Below are the code and all the weights of a small trained network. Each question names an input and a target symbol and asks about switching units off, where a switched-off unit gives its printed mean instead of its output.

import numpy as np


def w(rows, s, z=0):
    codes = np.array(rows[::2]) - 128.0
    scale = np.full(codes.shape[1], s)
    scale[-1] = z or s
    return codes * scale


def f(y):
    return np.maximum(y, 0)


def softmax(a):
    e = np.exp(a - a.max(-1, keepdims=True))
    return e / e.sum(-1, keepdims=True)


def log_softmax(a):
    a = a - a.max(-1, keepdims=True)
    return a - np.log(np.exp(a).sum(-1, keepdims=True))


def net(x, mask):
    ids = ['αδζηθμπτω'.index(c) for c in x.split()]
    T = len(ids)
    res = E[ids] + P[:T]
    u = 0
    for l in range(3):
        r = res
        for j in range(2):
            rows = slice(2 * j, 2 * j + 2)
            q, k, v = (r @ M[l][rows].T for M in (Q, K, V))
            z = softmax(np.where(np.tri(T) > 0, q @ k.T / 2**0.5, -1e9)) @ v
            o = O[l][rows]
            res = res + np.where(mask[u + j], z, o[:, -1]) @ o[:, :-1]
        u += 2
        y = f(res @ A[l][:, :-1].T + A[l][:, -1])
        res = res + np.where(mask[u : u + 8], y, B[l][:, -1]) @ B[l][:, :-1]
        u += 8
    return log_softmax(res[-1] @ U[:, :-1].T + U[:, -1])


Q, K, V, O, A, B = {}, {}, {}, {}, {}, {}
E = w([
[82,144,106,175,241,157,171,83],'α',
[132,103,139,75,205,45,72,68],'δ',
[177,115,159,74,189,80,61,100],'ζ',
[79,77,27,155,82,49,121,112],'η',
[91,107,98,81,42,218,92,129],'θ',
[179,154,97,157,5,53,164,143],'μ',
[177,177,155,200,174,252,140,117],'π',
[191,209,122,194,179,81,229,120],'τ',
[198,117,204,74,145,110,74,142],'ω',
],0.012)
P = w([
[12,254,160,183,116,76,70,230],'0',
[95,230,120,147,129,101,54,187],'1',
[126,186,126,144,133,116,64,149],'2',
[151,149,121,138,133,114,85,111],'3',
[168,117,127,121,129,122,124,83],'4',
[185,81,123,114,129,125,158,57],'5',
[202,49,122,105,126,132,199,35],'6',
[217,15,126,105,123,142,224,20],'7',
],0.0068)
Q[0] = w([
[57,163,131,171,130,128,255,219],'L0H0',
[22,166,42,193,29,201,190,163],'L0H0',
[85,141,8,199,39,145,176,192],'L0H1',
[93,202,132,185,191,206,192,121],'L0H1',
],0.0073)
K[0] = w([
[90,253,133,132,159,67,75,169],'L0H0',
[68,191,156,117,128,124,35,216],'L0H0',
[86,179,88,151,92,92,42,214],'L0H1',
[113,255,137,150,236,150,136,135],'L0H1',
],0.0081)
V[0] = w([
[112,246,46,206,80,163,182,182],'L0H0',
[121,167,160,134,215,83,178,70],'L0H0',
[253,120,219,157,128,57,214,200],'L0H1',
[202,132,234,93,51,224,111,190],'L0H1',
],0.0053)
O[0] = w([
[112,156,168,97,109,111,150,1,174],'L0H0',
[158,123,82,133,52,154,56,151,76],'L0H0',
[89,163,45,89,175,161,71,113,9],'L0H1',
[69,91,75,140,198,29,152,104,149],'L0H1',
],0.0069,0.0011)
A[0] = w([
[164,124,205,56,170,74,64,108,153],'L0N0',
[120,111,140,103,123,165,139,95,251],'L0N1',
[148,87,67,120,174,147,74,254,18],'L0N2',
[66,125,170,149,167,121,164,111,60],'L0N3',
[113,120,157,178,154,59,197,144,114],'L0N4',
[64,138,106,95,91,172,87,132,92],'L0N5',
[81,128,85,92,226,55,110,122,50],'L0N6',
[89,101,35,146,197,94,107,112,184],'L0N7',
],0.0087,0.003)
B[0] = w([
[169,99,148,91,135,92,95,54,254],'L0N0',
[110,104,96,122,153,180,116,112,225],'L0N1',
[87,43,180,146,116,147,150,254,175],'L0N2',
[117,140,64,141,101,148,97,159,151],'L0N3',
[173,189,109,120,100,171,102,160,166],'L0N4',
[127,158,85,107,53,162,74,186,163],'L0N5',
[79,131,128,90,236,68,184,89,176],'L0N6',
[61,174,105,136,154,96,200,177,188],'L0N7',
],0.0089,0.0046)
Q[1] = w([
[194,194,66,114,128,100,117,41],'L1H0',
[96,223,124,249,69,174,213,251],'L1H0',
[186,195,72,156,106,126,143,44],'L1H1',
[66,145,147,158,146,255,120,146],'L1H1',
],0.0066)
K[1] = w([
[150,179,70,203,82,136,196,135],'L1H0',
[79,213,221,142,138,75,21,200],'L1H0',
[111,254,128,192,121,111,148,157],'L1H1',
[29,105,165,168,157,210,74,160],'L1H1',
],0.0072)
V[1] = w([
[2,101,139,129,144,200,97,134],'L1H0',
[79,106,88,106,47,41,98,124],'L1H0',
[162,177,166,171,201,139,135,95],'L1H1',
[63,122,100,133,166,95,176,140],'L1H1',
],0.0065)
O[1] = w([
[243,144,139,109,34,33,236,171,191],'L1H0',
[141,128,249,194,142,254,181,121,255],'L1H0',
[102,42,94,194,18,63,67,191,179],'L1H1',
[197,140,173,105,80,196,50,101,83],'L1H1',
],0.0046,0.0015)
A[1] = w([
[186,135,127,130,79,39,166,159,163],'L1N0',
[1,135,103,161,131,106,179,140,145],'L1N1',
[167,193,176,140,219,191,153,120,68],'L1N2',
[120,99,97,83,99,150,43,140,108],'L1N3',
[76,81,161,75,175,72,194,99,43],'L1N4',
[48,106,100,103,187,103,67,166,4],'L1N5',
[144,102,154,129,148,137,165,67,207],'L1N6',
[156,78,212,122,129,123,96,199,132],'L1N7',
],0.0095,0.0039)
B[1] = w([
[129,254,150,78,81,128,51,196,234],'L1N0',
[223,213,171,140,38,192,27,185,192],'L1N1',
[173,216,124,139,120,221,57,203,196],'L1N2',
[147,150,120,71,43,223,53,146,205],'L1N3',
[156,206,126,64,202,107,189,175,246],'L1N4',
[31,123,53,72,196,135,117,169,196],'L1N5',
[118,106,96,181,188,110,152,95,255],'L1N6',
[127,53,165,244,95,102,122,146,235],'L1N7',
],0.0083,0.0046)
Q[2] = w([
[125,237,120,162,26,232,70,177],'L2H0',
[147,133,133,139,174,1,104,157],'L2H0',
[186,90,122,118,247,84,32,176],'L2H1',
[88,50,147,116,178,139,93,164],'L2H1',
],0.0072)
K[2] = w([
[158,255,177,135,52,144,44,209],'L2H0',
[152,111,82,180,213,81,102,125],'L2H0',
[162,62,61,128,140,178,155,108],'L2H1',
[142,57,99,127,174,136,120,152],'L2H1',
],0.0091)
V[2] = w([
[155,192,157,52,93,176,93,199],'L2H0',
[115,123,169,141,92,157,162,149],'L2H0',
[54,96,85,2,80,126,166,91],'L2H1',
[86,201,182,107,134,54,132,118],'L2H1',
],0.0061)
O[2] = w([
[56,92,72,199,116,80,90,138,250],'L2H0',
[143,125,92,140,174,80,95,160,131],'L2H0',
[80,192,245,183,180,117,24,141,76],'L2H1',
[154,68,117,149,255,195,166,167,163],'L2H1',
],0.0055,0.012)
A[2] = w([
[173,157,203,134,161,63,147,110,116],'L2N0',
[153,157,130,130,59,166,95,142,9],'L2N1',
[112,127,112,192,142,184,119,120,104],'L2N2',
[163,116,144,134,44,139,63,138,208],'L2N3',
[108,72,128,162,133,75,192,12,123],'L2N4',
[153,179,140,141,131,155,111,179,38],'L2N5',
[109,98,125,154,131,102,133,82,254],'L2N6',
[108,81,167,132,96,149,88,138,210],'L2N7',
],0.011,0.005)
B[2] = w([
[91,135,194,113,66,138,189,67,184],'L2N0',
[158,25,207,76,133,79,28,170,196],'L2N1',
[122,157,133,74,64,85,146,180,213],'L2N2',
[141,221,140,137,190,218,206,156,254],'L2N3',
[211,2,205,79,163,101,10,159,150],'L2N4',
[153,122,189,58,109,146,70,121,183],'L2N5',
[87,123,105,215,111,108,151,65,168],'L2N6',
[125,161,81,181,61,89,119,72,194],'L2N7',
],0.0085,0.0091)
U = w([
[213,183,147,93,118,170,115,177,191],'α',
[50,188,52,240,120,140,255,97,219],'δ',
[103,32,119,175,59,15,40,144,176],'ζ',
[227,57,194,135,163,163,108,96,110],'η',
[111,127,185,98,88,91,169,91,108],'θ',
[133,151,143,126,218,204,153,68,85],'μ',
[135,118,86,47,104,65,130,121,2],'π',
[83,140,139,131,143,134,42,62,57],'τ',
[67,87,153,107,175,134,165,207,52],'ω',
],0.0082,0.0054)

Each question gives the input, a string of symbols that net reads in full, and the target symbol t.
The units are the heads (2 rows each of Q, K, V and O) and the neurons (one row each of A and B). Each row of codes is followed by its name. A weight is (code - 128) times the scale printed after its matrix; where a second scale follows, it is the last column's (O, A, B and U).
mask holds one flag per unit, layer by layer, with each layer's heads first. A switched-off unit (its flag False) gives its mean, the last column of its rows in O or B, instead of its output. The means were averaged over made-up inputs and are rounded, as every weight is.
A unit's drop is (log p(t) with every unit on - log p(t) with that unit switched off) / (log p(t) with every unit on - log p(t) with every unit switched off).
The circuit of an input: a set's keep is (log p(t) with only the set's units on - log p(t) with every unit switched off) / (log p(t) with every unit on - log p(t) with every unit switched off). Starting from the 12 units with the biggest drops (on a tie, the unit counted first), units are removed one at a time, each time the one whose removal leaves the highest keep (on an exact tie, the one counted first), for as long as the keep stays at least 0.8.
units of the circuit, in order: the units of the circuit, biggest drop first
unit that matters most: the unit with the biggest drop
top k neurons: the k neurons with the biggest drops, biggest first
top k neurons in layer l: the k neurons of layer l with the biggest drops, biggest first
which heads matter: for each layer, one digit per head in row order, 1 if its drop is at least 0.15 and else 0, layers parted by /
input θ α μ τ ω, target τ: top neuron : L1N3
input ζ δ α π α η ω, target η: units of the circuit, in order : L0N0, L2N4, L1N6
input ω τ ω π α ζ π, target δ: which heads matter : 00 / 00 / 10
input μ ω τ ζ ω δ θ α, target α: units of the circuit, in order : L0N7, L1N2, L1N1
input ω η δ, target η: top 3 neurons : L0N0, L2N4, L1N0
input α ω π ω θ τ ζ ω, target ζ: units of the circuit, in order : L0H0, L1N7, L2N7
input α α δ ω ω, target ω: units of the circuit, in order : L0H1, L0H0, L1N5, L0N2
input ω α π δ ζ τ, target α: units of the circuit, in order : L1N0, L0N4
input τ π θ μ α δ, target α: units of the circuit, in order : L0H0, L0H1, L1N3
input τ π ω δ, target ω: top 3 neurons : L0N2, L1N5, L0N6
input μ α ζ μ μ δ, target μ: which heads matter : 00 / 10 / 00
input θ π π θ η, target α: top 3 neurons : L1N0, L0N7, L1N1
input μ θ ω η, target α: units of the circuit, in order : L0N7, L1N1
input η η α α τ δ, target τ: unit that matters most : L1H0
input μ ω η ω ζ δ, target ζ: top 2 neurons in layer 2 : L2N3, L2N7
input α ω μ η ζ θ τ δ, target τ: which heads matter : 11 / 10 / 01
input θ θ α δ θ ω ω, target ω: units of the circuit, in order : L0H1, L0H0, L0N2, L1N5
input δ δ ω, target δ: top 3 neurons : L2N3, L1N7, L2N7
input θ μ α θ μ, target δ: top 3 neurons : L1N0, L0N0, L0N4
input ω μ α δ, target α: units of the circuit, in order : L0H1, L0H0, L1N3
input π η η, target δ: top 2 neurons : L0N0, L2N3
input η θ ζ ω, target ζ: top 2 neurons : L0N2, L1N7
input θ δ ζ δ, target ζ: which heads matter : 11 / 10 / 00
input θ θ α, target α: top neuron : L1N2
input α ζ θ α α, target ζ: top 4 neurons in layer 0 : L0N7, L0N0, L0N2, L0N4
input θ θ δ τ θ α α ζ, target α: which heads matter : 10 / 10 / 00
input ω μ ω θ ω α θ θ, target ζ: top neuron in layer 0 : L0N6
input α μ θ μ ζ μ, target ζ: top 3 neurons : L2N4, L2N3, L1N1
input θ μ μ ω, target μ: which heads matter : 01 / 00 / 00
input δ α θ θ, target δ: which heads matter : 11 / 00 / 00
